Below are the code and all the weights of a small trained network. Each question names an input and a class and asks about switching units off, where a switched-off unit gives its printed mean instead of its output.

import numpy as np


def w(rows, s, z=0):
    codes = np.array(rows[::2]) - 128.0
    scale = np.full(codes.shape[1], s)
    scale[-1] = z or s
    return codes * scale


def f(y):
    return np.maximum(y, 0)


def log_softmax(a):
    a = a - a.max(-1, keepdims=True)
    return a - np.log(np.exp(a).sum(-1, keepdims=True))


def net(x, mask):
    res = np.array(x, float).reshape(1, 5) / 4 @ E
    y = f(res @ A[0][:, :-1].T + A[0][:, -1])
    res = res + np.where(mask, y, B[0][:, -1]) @ B[0][:, :-1]
    return log_softmax(res[-1] @ U[:, :-1].T + U[:, -1])


A, B = {}, {}
E = w([
[223,72,171],'x0',
[68,156,223],'x1',
[243,130,92],'x2',
[180,251,194],'x3',
[170,133,96],'x4',
],0.011)
A[0] = w([
[131,7,106,254],'n1',
[128,48,38,3],'n2',
[248,6,147,137],'n3',
[145,168,207,30],'n4',
[93,111,193,7],'n5',
[124,249,28,154],'n6',
[198,221,114,76],'n7',
[171,98,2,132],'n8',
],0.011,0.0078)
B[0] = w([
[65,76,93,247],'n1',
[138,131,246,184],'n2',
[204,70,108,243],'n3',
[134,71,146,164],'n4',
[152,215,191,145],'n5',
[153,46,174,209],'n6',
[207,104,187,190],'n7',
[163,108,211,227],'n8',
],0.012,0.014)
U = w([
[179,97,182,141],'0',
[30,121,80,98],'1',
[253,165,131,37],'2',
[108,132,123,81],'3',
[192,25,95,103],'4',
[81,252,247,252],'5',
[198,106,123,69],'6',
],0.012)

Each question gives the input, the list of numbers given to net, and the class t.
The units are the neurons (one row each of A and B). Each row of codes is followed by its name. A weight is (code - 128) times the scale printed after its matrix; where a second scale follows, it is the last column's (A, B and U).
mask holds one flag per neuron, in row order. A switched-off neuron (its flag False) gives its mean, the last column of its row in B, instead of its output. The means were averaged over made-up inputs and are rounded, as every weight is.
A unit's drop is (log p(t) with every unit on - log p(t) with that unit switched off) / (log p(t) with every unit on - log p(t) with every unit switched off).
The circuit of an input: a set's keep is (log p(t) with only the set's units on - log p(t) with every unit switched off) / (log p(t) with every unit on - log p(t) with every unit switched off). Starting from all 8 units, units are removed one at a time, each time the one whose removal leaves the highest keep (on an exact tie, the one counted first), for as long as the keep stays at least 0.8.
circuit, biggest first: the units of the circuit, biggest drop first
k most important neurons: the k neurons with the biggest drops, biggest first
drop of u: that unit's drop, to one decimal
input [-3,5,-1,2,4], class 5: circuit, biggest first => [n3]
input [-5,-3,-6,0,-5], class 1: circuit, biggest first => [n8 n3]
input [7,7,7,2,1], class 4: 2 most important neurons => [n3 n4]
input [7,1,-7,4,3], class 5: circuit, biggest first => [n3 n6]
input [7,5,3,7,4], class 2: circuit, biggest first => [n1 n6]
input [-5,-1,0,-8,-7], class 1: circuit, biggest first => [n1 n3]
input [-5,1,-7,-7,-8], class 1: 2 most important neurons => [n1 n8]
input [-8,-3,6,-7,1], class 0: 3 most important neurons => [n2 n8 n3]
input [0,-2,2,3,8], class 2: 2 most important neurons => [n1 n7]
input [3,0,-5,0,-2], class 5: 2 most important neurons => [n3 n6]
input [4,8,-4,-4,7], class 5: 4 most important neurons => [n3 n5 n6 n4]
input [6,7,-4,-5,-2], class 1: circuit, biggest first => [n1 n8 n7 n6]
input [-4,4,-5,-2,-3], class 5: 2 most important neurons => [n5 n1]
input [5,8,-4,-4,-5], class 5: circuit, biggest first => [n5]
input [1,6,-1,5,4], class 5: 2 most important neurons => [n3 n6]
input [-2,2,-5,-5,-8], class 1: drop of n8 => 0.1
input [1,-2,-1,6,4], class 2: drop of n8 => 0.3
input [5,7,7,-1,0], class 4: drop of n3 => 0.2
